Rows lie near named flat spaces through zero. A row that begins with a name and a colon came from that space; any other row is followed by the name of its block's space that it lies nearest.
sesep_pire: [ 21 -11 -51  -2 -24   6  26  40  -4   6  18   6 -53 -27  40   9  19  -6
  -8  25 -16 -59  -1  -1]
zet_gilag: [ 60 -54  17 -40  24  26  -5  13  21 -31  52 -15 -24 -29   5   3  14 -27
 -28  16 -28 -74 -18  -7]
miger_rofu: [ 12  12   0   7   5 -12 -26  13  12  -1   0   2 -27  11 -16 -47 -14  -1
 -16 -15 -20  -9 -10  18]
duda_dep: [-44 -22  16 -18   5 -33 -28 -20 -22  13 -52  11   5  16 -17 -42 -10  40
  -4 -10 -12  21  15  43]
patin_zukug: [  7  38  20  40  25  -2  73  33  43 -16  46 -24  24 -10  53  45   4 -39
  54 -23  70  57  49 -14]
patin_zukug: [ 30  48  12   6  18  10  18  15  -1 -50  18 -18  13  24 -31  -8 -23 -14
  15 -23  10   6   0   5]
sesep_pire: [  4  17  -1  -4 -27  -1 -54 -36   3   2   3  -1   8  -4  -9 -17 -34  -1
 -13   8 -34 -25  -6   6]
patin_zukug: [ 23   9   2 -14  17  24   5 -24 -26 -33  -2  -1  47  -5  12  31   7  11
  12  17  21  13 -24 -18]
tere_fida: [ 13  13  22  21   7  -7  -5   0  22  -4  47   0  12 -16  13 -29  -2 -11
 -18   7 -21  -8 -28   1]
patin_zukug: [-39 -40  10   9 -21 -42 -29  14  63  44  12  14 -38  -1  -1 -42   1  -9
 -22 -32 -28 -19  43  31]
zet_gilag: [ 46 -12 -18   8  -2   8  19  40  63 -23  75   7 -18 -27  45  10  29 -33
 -11  -7  -3 -51   4 -12]
zet_gilag: [-57  -1  17  -2  -6 -16  17 -28 -43  19 -43  -1  33   8  -9  10  -7  29
  19  10  11  43  16  14]
miger_rofu: [-12  21  22   7 -14  22 -25 -36  13  10  -6 -13  27  33 -68  34 -23 -25
   6 -22   8  25   7 -36]
duda_dep: [ 35  -7 -13   5  42  -1 -15  25  -1  -5 -15  21 -21  -1  26 -40  29  19
 -19   0  11  18 -49   0]
miger_rofu: [ 18 -21   0 -21  -5  11 -18 -19   2 -15  18   4  17 -18  12  10   6   2
 -12  16 -17 -33 -12  -5]
sesep_pire: [-33  -5   9  10 -16 -12  17 -12   4  17   8   3  23 -10  14  16   5   3
   8   6   3  11  17   0]
duda_dep: [ 13 -38  18 -33  42   2 -33 -10 -17 -27 -28  25  18  26 -46 -42  28  37
 -35 -11 -13   3 -53  10]
tere_fida: [-27   6  26  10  -3 -13 -21 -22   6  23 -11  -7  10   9 -19 -12 -21  -2
   1  -9  -4  27  11   5]
tere_fida: [-35 -51  31 -25  24 -21  36   3 -30  -4 -12   4  16  -7  -2 -16  23  32
  -5  12  -9   3   1  32]
duda_dep: [ 11 -34  -1  -3  12   5  -5   6  30   3  17  19   5  -7  12   6  37  -2
 -17  -5   5  -5 -17 -17]
zet_gilag: [-16   4  -6  -5 -24   5  24  -8 -32   5   1 -10   3 -10  -3  20  -9   3
   6  25 -15 -20   4   0]
tere_fida: [  5  40  -8  43 -38   8  40  13  27  17  72 -19  -3 -35  39  34 -12 -46
  11  23  -7 -22   9 -27]
patin_zukug: [-18  25  -7  13 -28  -5 -37 -14 -13  26 -21   2 -19  22 -50 -30 -28   3
 -19  -3 -34  -6 -17   2]
patin_zukug: [-38   8   6  24 -22 -10   8   6  21  25   5   9   1  27 -50  -4   5  -8
  -9 -26  -8  12   7  -8]
sesep_pire: [ 29 -24 -11 -11  22  -2   9  28  -9  -2   4  -4 -40 -29  47 -19  11   3
  -8  22  -5 -24 -11  13]
zet_gilag: [-49 -10  27  17   6 -17  52  -2   4  27   0 -11  28 -13  35  38  10  -3
  35   2  41  55  44  -2]
patin_zukug: [ 22  23  -8   1  -7  -2 -36 -11  10 -12   7  -2  -2  -6  15 -20 -24  -3
  -3   0 -13 -14  -2   9]
duda_dep: [ 19 -43   7 -24  29  -2  -2   6   8 -22  11  16  10 -14  25 -13  33  17
 -16   4  -2 -15 -18  10]
duda_dep: [  6  36 -29  44 -11 -11  14  30  24  35  10  -7 -40 -23  70   5  -8 -23
  23   5  27  23  23  -8]
sesep_pire: [ 12  -6  26 -21  19  10 -38 -30  -1 -20 -15  -4  25  20 -39  -7 -13   4
  -6 -15  -1  10 -10  -2]
duda_dep: [  3  44  -1  16  10  -9 -23   0  -9  -7 -27   0  -2  28 -24 -36 -25   9
   5 -21   6  33  -9  12]
miger_rofu: [ 19   4  -2  -1  -2  13 -24 -12  38 -12  15   4  17   6   0  22   1 -18
   4 -21  16   2  12 -19]
miger_rofu: [  -5    9   21    5  -29    6  -59  -18   33   19   14   -9  -24   36
 -103  -29  -37  -32  -37  -31  -53  -33   -7  -10]
tere_fida: [-16 -31  26 -28  24   0 -10 -25 -50  12 -45 -10   4  -2 -13  -9  -5  25
  -4  23  -5  18 -15  10]
tere_fida: [ 16   1   3  11  23   0  23  16  -3  -5  16   0   2 -18  37  -4  16   1
   2  14  12  12 -20  -4]
sesep_pire: [ 15  -6 -21   5  -6   1   2  14   2   0  19  16 -11 -16  22 -13  20   6
 -20  17 -18 -28 -30  -3]
tere_fida: [  0  -3  12   0  -7   3  17  -4 -13   3  26 -13   1 -23  10   3  -7  -7
  -6  28 -22 -24 -10   0]
miger_rofu: [-43 -14  16 -22 -15   5  14 -19 -51  -2 -30   2  20  37 -96   1   0  23
 -16   0 -30 -10 -17   4]
miger_rofu: [-37 -14  10 -17  -5 -13  15  -2 -12 -14 -23   9  20  32 -53  -4   5  22
   2 -25  -3   4  21  22]
miger_rofu: [-23 -24  17 -16 -15   7  12 -31   5   1  10  -8  40 -12   8  51   2  -6
  17   7  11   0  32 -11]
patin_zukug: [-14  -8 -16  10 -25   0 -17 -20  15  24   5  20  17 -12  22  18  16   4
  -8  10  -2   0  -7 -18]
miger_rofu: [ 20 -25 -19  -2  -6   0   8  14  37  -1  35   7  -8 -37  69  22  23 -12
   4   9   9 -27  19  -4]
zet_gilag: [ 39  31   8 -10  29  11 -92 -19 -21  -5 -57  -8 -35  44 -73 -66 -46   6
 -26 -21 -20  17 -47   4]
miger_rofu: [-21  13  -7  13  -4  -3  19  22 -11  11 -22   5 -18  35 -53  -9   5   3
  -3 -21   2  15  -3  -3]
sesep_pire: [ 45  54  12  12  32  18 -27  -1 -11 -31  -5 -10   4  30 -44 -32 -25  -7
  -6 -15   3  24 -47 -11]
zet_gilag: [-15   1 -19  10  -5 -17  -8   5  -2  12 -18  24  -2   3  16 -23  14  24
  -7  -2   0  12 -10  12]
sesep_pire: [-25 -56   4 -12   0  12  72   3  -4  -5  31  21  50 -21  20  62  70  12
  -1  22  16  -7  -9 -26]
tere_fida: [-35  -6  22   2  18 -13 -43 -29   1  28 -61  10  16  36 -35 -14  -5  19
   4 -31  25  70   8   1]
sesep_pire: [  3 -30  10 -30  15   9 -13  -7   4 -13 -22   0   3  19 -31  12   7   3
   1 -20  11   1  14   0]
patin_zukug: [  2   1 -23  15  -2   5  38  25 -12  23  -1  -7 -30 -23  46  25  13  -9
  15  23  20   6   5 -15]
zet_gilag: [ 13  12  15  24  31   2 -15  12  25  29 -14 -15 -30   7   7  -5  -9 -25
  10 -19  35  53   5 -18]
duda_dep: [  9 -12  16 -38 -12  22  40 -10 -40 -32  22 -38   8 -20 -12  42 -23 -14
  15  32 -19 -54  21   5]
duda_dep: [-32  39 -48  50 -48 -23  22   9   0  37  12  27   3 -27  70   1  11  14
   8  25  -1   9  -3   0]
duda_dep: [-21   9   3   4  -3 -23 -11  -5  -2   8 -20   1   0   4   9 -22 -17  13
  10  -9   2  18  22  26]
zet_gilag: [ 29  -3  13 -15   4  12  -5   3 -25  -3  19 -30 -37 -21  -8 -18 -29 -17
 -16  32 -40 -48 -20   6]
zet_gilag: [  5 -15  18 -14   5  13  15  -6  -1  -7  14 -18   7  -8  -6  27  -2 -15
   7   6   3 -10  11 -10]
tere_fida: [-21  -4 -15 -11 -64  20 -17 -30   0  17  12  -3   2   8 -58  39 -15 -18
 -14   7 -40 -55  10 -24]
sesep_pire: [-15  21   4  30  -2 -24 -18   0  14  21   3  12   1   1  12 -41  -6   8
 -10  -5  -9  23 -13  12]
patin_zukug: [ 11   3  12  -9  29  12  10 -20 -45   5 -30 -25  10 -26  50  27 -13   6
  30  36  34  40  -2  -8]
tere_fida: [-39   3   7   1 -18  -2 -33 -33  -1  34 -47  -3   5  29 -43  16 -21   0
  10 -20  12  37  27  -9]
[ -3  -9 -10  -5  13 -30   6  12 -14  -9  -9  13  -1 -25  67 -36   7  34
   5  15   0   0   5  43] | duda_dep
[  8  -8   1  -8 -16  15  12  -8 -19   0  28 -10   0 -23   1  13  -2  -8
 -14  35 -31 -42 -22 -11] | tere_fida
[ 45 -24 -18 -38  33  26  47  33 -48 -48  -4  -6 -16 -11  11  15  28  14
   1  25   8 -34 -25   1] | patin_zukug
[-12 -12  13 -10  11 -14 -12  -3  -4   9 -26  -9 -14   5  -3 -16 -15   6
   6  -9   3  13  23  21] | duda_dep
[  1 -25  -5  -7   5 -11 -21   5  13   7  -5  17 -13  -2   8 -24  14  11
 -18  -5 -11 -10  -7  11] | sesep_pire
[-14  28  28 -17  26 -17 -39 -21 -15 -46 -51   8  39  67 -87 -53 -28  34
   2 -55   2  40   3  40] | miger_rofu
[-21  45 -20  29 -37   0  31   3  -9  12   7  -8   4   1   4  27 -17 -11
  23   6   7   7  20  -9] | zet_gilag
[ 12  38  27   5  19   0 -48 -32  11 -17 -17 -11  29  26 -25 -17 -38  -4
  13 -28  16  44   4   3] | miger_rofu
[ 12   8  -7  32  27  -2   2  18  40  -1  12  32  20  11  20  -6  45   3
  -6 -25  35  47 -30 -23] | tere_fida
[-36 -14  40  22  39 -33  15   3  33  22 -11   3  25   0  38  -8  15   6
  24 -26  49  83  34  13] | zet_gilag
[-12 -19  30 -19  14   4   1 -20   7 -32   5  12  55  27 -52   7  18  12
  -8 -24   1   8  -7  -2] | patin_zukug
[ -1  11   1   0  -7   9  10   2 -16  11  -8 -23 -22  -1 -10  15 -22 -16
  12   8   1  -2  14  -6] | duda_dep
[ -3 -19  22 -27   8   1   0 -10 -12 -14  -7 -17   3   2 -19   3 -16   0
   6  -2  -6 -12  21  16] | duda_dep
[-11  -6  22 -23 -19  20  17 -45 -24 -13  17 -25  49 -21   3  59 -19  -9
  21  30  -2 -15  20 -13] | sesep_pire
[ -3   6 -71  13 -27 -14 -28  16  19  -3 -21  67   2  19  15 -26  46  41
 -22 -21  -1  -7 -26   4] | zet_gilag
[ 66  21 -17  14   9  27 -42  -6  20   1  30  -4 -17 -30  47   1  -5 -26
 -14  24  -2 -14 -45 -35] | miger_rofu
[ -1 -13  13 -13  16 -25   1  -4 -11 -11   2  -5   8 -32  61 -26 -10  20
   9  19  -4  -2  15  40] | miger_rofu
[ 53  41 -48  12  -8  29  -5  35  -3 -26   9  12 -36  24 -37 -11   6 -11
 -20  -9 -12 -35 -47 -24] | sesep_pire
[  6  52  -8  15 -32  22  18 -12  -8 -25  32  -9  33  12 -35  29 -19 -17
   8   3 -10 -17 -10 -22] | duda_dep
[-25  48  -4  23 -20  -7 -13  -9 -18  24 -33 -12 -13  26 -36 -10 -40  -3
  14 -11   1  31  12   2] | duda_dep
[ 20   7 -29  23  12  -4  37  53  -1   4  15  12 -40 -12  35 -19  30   1
  -9  10   4  -6 -28  -2] | sesep_pire
[ -1  28  15   5 -20  -5 -24 -17   1   8  10 -28 -13  -7  -8 -13 -52 -20
   6   5 -24 -15  21  12] | tere_fida
[ -7  33  14  11  -4   3   6   4   7 -25  11   1  20  45 -79 -14 -10  -7
  -6 -35 -10   4  -8  -1] | patin_zukug
[  4  -6 -44  -3  -9  17 -18   6  23  -4 -31  37   4  39 -30  29  38   8
  -2 -38  32  14  -1 -29] | tere_fida
[-39  59  11  54 -35 -20 -27 -14  34  43   5  -6   0  24 -33 -18 -42 -24
   6 -29  -6  39  20  -6] | patin_zukug
[  1 -35   3 -22   9  17  15 -19   0 -26  11  23  58  -3   4  40  46  17
  -4   5  15   0 -18 -21] | patin_zukug
[-35 -30  18  -1  -8 -29 -26   0  20  38 -14   1 -31   6 -19 -36 -11   1
 -15 -16 -23  -2  25  25] | patin_zukug
[ 38   7  11 -22  14  15 -45 -12   0 -32  -1  -7  -4  19 -47 -26 -23  -5
 -19 -13 -23 -25 -22   4] | zet_gilag
[-11 -42  26 -22  -8  14  -8 -23  33  -5  23   3  31  11 -45  34  17 -16
 -12 -18  -7 -19  13 -20] | duda_dep

Rows lie near named flat spaces through zero. A row that begins with a name and a colon came from that space; any other row is followed by the name of its block's space that it lies nearest.
vepagup: [ 20  -8   9 -13  -1 -13   1   0  10  -6 -24  -3 -11  -8 -10   6 -25  -7
  10  -4  -4 -12  -2   1]
vepagup: [-38 -13 -10   8  14  26 -23 -17  44 -20 -45  38  41 -15  52 -27 -12   6
 -41 -10 -36 -16  38  23]
sipalpup: [-16 -42   5  37  37  21  29 -50  10  14  14   4  -8 -64  -7  -7 -19  20
 -39   0 -34   3 -29  13]
vepagup: [ 15   9 -14 -35  30 -21  -7  65 -29  -4  40  28  21  -5   3 -15  53  -2
  33   9   9 -14  19 -21]
zafatgefel: [ -4 -11  24 -39 -38 -23  15 -20  -1  21  37   7  13  15  -3 -25 -19  15
  -7 -13  -1 -10  40   0]
zafatgefel: [ 42   4   0 -79  -8 -18 -21   3   7  25  15 -34 -11  18 -31  31 -33   9
  52  35  20  17 -14 -11]
vepagup: [-29   3  46  -5  42  11  46 -44  24  18 -21  38  -6  -3 -24 -16  32   2
 -65   0 -18  54 -11   2]
zokunel: [-28  51  -2 -13 -24 -12   3  20   3   3 -45 -14  16  32  43  14   5  26
 -13 -21  -1  37   3  -6]
zafatgefel: [-26   4  10 -33  20 -17  32 -25  10   8 -15 -21 -20 -13 -18  18 -46  45
 -15   1  25  68 -52  33]
vepagup: [ 56 -11  18  -7  -3 -27  22  -5 -35  40  61  12  18 -13  -2   7  18   2
  53  26  23 -56  10 -49]
vepagup: [ 44  -7  24  -6  -2 -17  41 -17 -12  29  32  16  13  -1  -6   8   7   0
  29  16  20 -18   7 -39]
zafatgefel: [  6   4 -25  32   2  26 -23 -10   7  -7  -3  -4  -6  18 -11  11   0 -11
   4  17  20  -2  -8  15]
zokunel: [  0 -19 -37 -12  -7  11 -17  -9  16  -6  29  -8  12  -6 -12  -4 -52  14
  15   0  29  -1  16  31]
tisidetut: [ -4 -11   6 -24  10 -12  -5  38  12 -33 -28  13  -1 -29 -13 -22  -9 -33
  -4 -42 -17 -14  28   3]
vepagup: [ 50  19  11 -62  -3 -50   3 -18  -9  66  34  12   8  18 -34   7 -16  45
  25  22  31 -32  21  -2]
regamkigis: [-33 -22 -35  32   6   9 -27  21  -1 -66 -31 -20 -47  18  26   0  -9  22
 -16  25 -32  28 -59  66]
zokunel: [ -7 -33   1 -14 -21  32  11 -26  27  -8  24  -5  35  -4  31  -2 -29 -11
  15  11  -3  21  18 -22]
sipalpup: [-36  18  -1  15  -7  -6  33 -10  -3 -18   0  13   0  35   2  -6  -6  21
 -16  -8  58  47 -11  34]
tisidetut: [ 46   8   2 -27  10 -30  35  11  12  20 -11  14 -12   0 -38   0 -11  13
  -4 -19 -13   1  17  -6]
tisidetut: [-34  24  17  47  13  -1  33  -4  -2 -14 -62   6 -14   1  35   7  26  16
 -46 -16 -25  32 -36   6]
tisidetut: [-18 -11   9 -24 -40  14 -33 -43   4  17  35 -25  10  22   2   2 -32   2
  13  24  24  -2   8   8]
regamkigis: [-30   3   7  12  25  33  12 -13  12  -6 -11  -2  25 -28  19  14   5 -18
   1   1  23  38 -20 -21]
sipalpup: [-27 -19  -8  -9  10  36  14   2  -1 -25  28 -48  -5 -17   7  29 -13 -12
  31  23  24  85 -61 -15]
regamkigis: [ 15   9 -38 -21   9   8  -9   9  24  12  10   8  -4  24 -34  -9  -5  20
 -21  -2 -14  24  24  25]
zokunel: [ -4  10  13 -16   3 -18   7   2  11  -5 -39   7   4  -2  13   3 -14   9
  -4 -10   1   2   0   5]
zokunel: [ 12 -11 -25  22   1  -8 -10   5  11 -24 -12  32   1   9  -3 -21 -19   5
  -6  -9   9 -41  29  39]
vepagup: [ -6  -5   1 -41   7  -2  11   9  16 -16  -5   3  14   8  14   4 -14   6
  16  12  13  40  -5  -1]
sipalpup: [-21  16  15 -58 -32 -37 -20   6  -8  23  18   6  19  10  -5 -27 -17  20
  -9 -30  12 -25  51  14]
zokunel: [-24 -14 -10  44  -7  13  -8 -17   4 -12  -6  10  -6  -4  10 -21  -3   7
 -39 -14 -26 -21  10  30]
regamkigis: [-12   8  -4  37 -24   9  66  -6  11   9  -8 -21   3 -30  -9  -2 -30   2
 -41 -80 -20  35  18 -19]
vepagup: [-19   7   4  27 -21   8   8   5 -10 -16 -12 -14   6   3  33   7   5 -11
   4 -11   4   7  -8 -14]
sipalpup: [  3  -3 -14  19  44  16  37  15  -8   2  35  11 -24 -11 -52  -9  41  -4
 -26  -6  -7  48 -20   1]
regamkigis: [-40 -32  31 -50   6   1 -33 -12   4 -18  10  12  31 -21  44 -17  -8  -8
  20  30   5 -14   3   1]
zokunel: [ -9  23 -29  12   7  -3 -24  33 -27  -7  26  -6 -28  24 -40  -7  30   2
  -6  -3  23   9  -9  31]
tisidetut: [-17   3   0  56  41  -4  27  -3   2 -18 -35  48  -6 -21  -3 -22  20   6
 -47 -25   0 -16  -1  31]
zokunel: [-27  30   2   2  -2  -3  16   1   0  17 -24  -6  36 -20  45  12  -5  24
  -9 -25   5  15   3 -20]
vepagup: [ 22   2  26  21 -29 -18  25  -4 -10  -1 -23  -3  10  -5  30  13  -9 -15
  24 -14   6 -35   6 -36]
zokunel: [ 24   4  20  -5   3 -19   1  12 -18  -1  -6   2 -28  18 -15   6  29 -12
  12  19  -8 -10 -19 -10]
vepagup: [ 23 -26 -15  23  42  11  22   0 -14  24  73  43  31 -53 -26 -27  27  -8
   3  -7  11 -43  34 -19]
vepagup: [  6 -26  -7 -14  17   6  24  10  31 -28 -12  38  50 -32  38 -14 -25 -11
  18 -13   7  -7  36 -15]
tisidetut: [  2  10  15  32  -3   7  17 -29   8  14 -32 -12 -24   0 -18  13  -7  -4
 -28 -13 -12   9 -18   0]
tisidetut: [-15  -5  -1  22  -3  19   1 -19  -3  11  13 -14  11 -22  14   6  -5   0
  -4  -4  -2   0  -7 -11]
regamkigis: [-65 -12  -4  14  10  26 -18   1  23 -52 -28  22   3   4  16 -33   2 -16
 -45 -16  -7  26   9  46]
regamkigis: [-10 -11   4   1  -7  -7 -19   2  -2 -23  -2  17  -8  17  -1 -21   2  -9
  -5   4   6 -22  12  27]
sipalpup: [ -7  10  21  -4  44   4  12 -10   2  17 -17  21  -9   1   2   2  50  14
 -31  29 -34  29 -29  -7]
zafatgefel: [  1  -5  -4 -70  25 -29 -53  13  -2   9   3 -11  -5 -34 -30   4 -40  13
  30  10  27 -29  -7  31]
tisidetut: [-23 -19  -3  21  15   1  11   8   0 -26   6  21   6 -42 -17 -29 -16 -20
 -15 -45  20 -20  21  21]
tisidetut: [ 47 -13  14  37 -45   0  30 -10  -4  -3   1 -19 -35  26 -27   7  -5 -35
   8 -13 -19 -13   4 -26]
zafatgefel: [ 12   3  15 -38   6 -11   9  13 -14   8  21 -14   3  -4  -4  17   7  -5
  37  17  22  21 -19 -29]
zokunel: [ 10 -33 -23 -12 -12  21 -29  -5  -2 -24  53 -30 -46  42 -50   3 -11 -14
  23  48  16  33 -31  35]
regamkigis: [-24 -36  -3   6 -22  -6  17   0   0 -50   6   2 -11  21  37 -17 -22  19
  -1  14  -9  20 -16  34]
regamkigis: [ 42 -26 -36 -30  25  14   3   1   9  17  57 -10  21 -28 -15  21 -29  11
  54  34  26  10  -8 -17]
vepagup: [-20  -4  -2  11 -26   7  -7  -2 -11 -12   5 -30   8  -6  34  13 -18   0
  21   1  13   3 -16  -7]
zafatgefel: [-47 -15  29  25  -1  17  -2 -32  11 -39 -36  -1 -25   7  -3  -6 -11 -26
 -27   1  15  24 -30  33]
regamkigis: [-43  11   1   3 -11   8 -16 -15  10 -21 -45 -24 -28  42  32  13  -2  31
 -32  28 -28  55 -49  38]
regamkigis: [ 14  14   6 -10  24  -4 -16  20  -9   0   1  45  17  38  27  -9  72  -1
   8  48 -10 -15   9 -15]
zafatgefel: [ 29  -1 -21 -28  -4 -27  22  29 -15  18  47   7  19  -6   1  -8  -3  31
  22  -8  -1 -10  26 -13]
sipalpup: [ -1  27  -4 -34 -14 -12 -29  36  -7  -2 -10  -2  36   6  31   7   4 -11
  38  -7  28 -19  27 -24]
zafatgefel: [-46  -3  -6  34   6  15  10 -54  -7  23  44   4  -6 -10 -40 -17 -20  25
 -44 -13  47  13  -6  49]
tisidetut: [-31 -16  -7  37  25   2  17  24  -9 -38  -7  44  29 -25  63 -29  32  10
 -17  -7 -21 -16   8   5]
zokunel: [  9   3  16  24  -6 -11   0 -13 -16  -2 -26 -20 -42  22   8  22  13  13
  -2  32 -20   2 -53   7]
regamkigis: [ -6 -18 -15  33  -3   8  40  13   3 -29  10  13   6 -10  10 -18  -4  -4
 -11 -29  -6  13  12   2]
zokunel: [-43  -5   7  39 -46 -15 -12 -22  -6  -2 -28  -3  -2  -2  51 -27 -21  37
 -55 -35 -57 -47  21  34]
sipalpup: [ 13 -44   6   2  -4  14 -39   3   1 -47  -9  -4   7  -6  49  11  -9 -36
  59  53  -1 -39 -20 -12]
zafatgefel: [-20   1  -7   4   4  -8  19 -16  -4  10  17  -1  -4  -7 -12  -6 -19  32
 -20 -11  17  18  -9  27]
sipalpup: [  3  50   1  23  -9   4   5 -11   8  33 -52 -14  -6  25  12  25  19  19
 -33 -10 -29  19  -8 -15]
regamkigis: [-41  -4  -5  18  35  48   7 -20  19 -18 -14 -18  19 -42  11  26 -18 -22
   7   3  44  58 -42  -7]
sipalpup: [ 38  24  -6 -81  19  -1 -11  29  26  43  -9 -15  34 -28 -14  24  -9  -7
  30 -11 -17  15  29 -55]
sipalpup: [ 50   0 -33  21 -26  12 -13  36  -8  -6  12 -42 -19  -3 -30  21 -11 -39
  39 -20  -8 -19   7 -29]
tisidetut: [-43  21  -1 -35  27 -31 -24  34  -9 -26  -7  59  23  23  15 -40  29  20
 -14  -1  40 -11  29  49]
tisidetut: [  7  26 -17  12  41  -4  24  13 -15  41  19  14  27 -43   0   7  26  29
  -8 -16   3  -2   3 -24]
zokunel: [ -5 -36 -23  17   3  28  -2 -12  15 -13  42  21  27 -22  -4 -27 -18 -14
  -1  -9   9 -20  38  10]
sipalpup: [ 20 -19   0  28  -1  -6  -7  -8  -6   4  -1   5  -5 -29   0  -6 -10  -5
   1  -8 -20 -58   9   0]
zafatgefel: [ 24  14  -7  16  -4  10 -12  13  -6  18   1  -1  11   4  10   7  33 -14
   7   3 -25 -24  16 -35]
zafatgefel: [-21  38 -12  25  26 -15   9  37 -44  23  14  12  40 -36  51   4  51  31
   5 -14  10 -21  -3 -30]
zafatgefel: [-47  -4  11  -1  16  -8 -31 -11 -15 -13  -3  -5 -16 -23 -15  -9 -15   1
 -10  -3  37 -11 -25  45]
sipalpup: [-37   5   1  47 -31  14  13 -27  -8 -11   5 -15 -45  53 -14 -11  15  15
 -55  -1 -15  44 -25  40]
tisidetut: [-31  17   3 -32  -8 -18   4  22 -16   5  21  13  39   5  44 -14  17  28
   4  -6  11   8  21  -9]
[ -8   4 -13 -16  -4  -1 -29  -5 -19  18  36 -38 -32   9 -36  12  -8  19
   5  20  12  17 -33  25] | vepagup
[-12  18  30 -17 -47   9 -46 -11  -1  10 -24 -17   8  53  51   9  33 -13
   2  34 -40 -10   8 -29] | tisidetut
[ 35  -2  -6  19 -13 -11   2  12 -17  11  13 -20 -33  -6 -39   3   0 -11
   4 -17 -19 -28   0  -7] | sipalpup
[ 10   6  38 -18  12 -23  36 -42 -15  56  32  11   2 -16 -31   3   2  22
  -7   5  25  -4  -6 -15] | vepagup
[-13  10 -21  33  -4  43 -25  16   6 -22 -14  -9   5  25  30   8  39 -25
  -4  16 -25  21  -6 -15] | sipalpup
[-20  10  17  -7  -6 -22   5 -22   8  -6 -18  19 -22  24 -49 -21 -26   2
 -31 -25  47   2  13  54] | tisidetut
[-15  -1  25 -30   2 -10  29   7   5  -3   4  28  33  -6  24 -19  13  -2
  -4 -15   1  13  28 -22] | regamkigis
[-24   4   0  86  17  37  17 -20  -5  -6 -17  13  -4  -3  26  -1  50  -8
 -44   3 -31   7 -22  -7] | zokunel
[ 36  20 -14 -22  24 -24 -53  25  -8   4  -7  20 -29  27 -63  -4  16 -14
  16  18  33 -45  11  34] | regamkigis
[ -8 -36  15  46 -32  18  12 -63  13  -7   4   5 -10  14   8 -12 -30  -2
 -23  10  -6 -19   2  21] | tisidetut
[ 35 -11 -14   3  -3  18  30 -56  11  60  43 -51 -12 -34 -55  39 -63  22
  11   0  19  28 -28 -14] | tisidetut
[-32  22  -6 -53  37 -20  13  18   1  34  12  15  51 -57  15 -10  -9  44
 -13 -35  10  15  24  -6] | tisidetut
[-38  -8  18  13  25   6  17 -16 -18   4  32  10   5 -37 -16 -14  12  -6
 -15 -12  33   9 -12   6] | zafatgefel
[ 20 -15 -38 -10  -2  10  33  11  58 -39 -33  18  29  -9  -3  -5 -75  -8
  10 -42  26  24  43  16] | vepagup
[ 23  23 -16 -20  30  -5   3  15  -2  31  -1   0  12   1  19  25  26  37
  11  32 -19  20 -21 -22] | tisidetut
[-14   8  11 -14 -24  -3   8  -7  44 -24 -72  19  20  29  45  -8 -26   5
 -25 -19 -24  14  31   9] | zokunel
[ 34 -20 -39  45 -33  25   3   1  -5 -18  32 -47 -32  12 -33  22 -35 -22
  33   0  19   8 -20   2] | vepagup
[ -1   4  13  23 -12  -7   3 -12 -16   2 -17 -25 -16  -5  18  23  -8   7
  10   9   2  -7 -37  -6] | sipalpup
[-14  23   6  -1  17  -7   9  14  -7  12   1  34  22   3  11 -18  43   7
 -23 -12  -3  -3  24  -8] | vepagup
[  6 -27  -7  16 -38 -24   8  -2 -20 -23  33 -12 -14  -6 -21 -13 -54  -4
  27 -25  50 -38  10  30] | sipalpup
[ -9 -10  -9  -8 -18  19 -21   5   1  -1  19 -28  -1  -5  -1  -1  -6 -12
   2  -5 -22   7   5  -8] | sipalpup
[ -8 -10 -34  32  45  10 -22   7 -16 -14  38  45  18  -5   6 -18  30  13
   8  34  40 -31   0  34] | tisidetut
[ -1  -4 -40 -42  31   0 -26  67   9 -42   3  15  10  -3  -1 -15  10  -7
  19   0  -2  18  15  17] | vepagup
[ 45  -8   9 -67   1 -12   8  -1  22   7  -2 -10  13   3  -8  28 -39  -6
  59  27  30  18  -4 -28] | zokunel
[ 21  17  38 -15  47 -18  19   5 -25  29 -16  -9 -40  -7 -15  31  60  11
   0  42 -33  31 -72 -31] | sipalpup
[-40  11  18   8 -15  16 -50   3  -7 -14 -21   3  13  14  37 -11  34 -29
 -10   6 -12 -25  13  -4] | tisidetut
[ 23  -2 -22  -3 -15  -2   2  -4   9  17  21   6   8  14  -8  -8 -14  18
  -3  -4  -8 -13  31   5] | zafatgefel
[-35   0  14 -25  37  10  14  13   8 -34 -16  29  29   9  54   2  35   2
  11  39  18  55 -27  -9] | regamkigis
[-11  17 -19 -21  -2   0   9  30  -3 -12  16   1  17  24  13   1  11   9
  14   1  25  42   5  -3] | vepagup
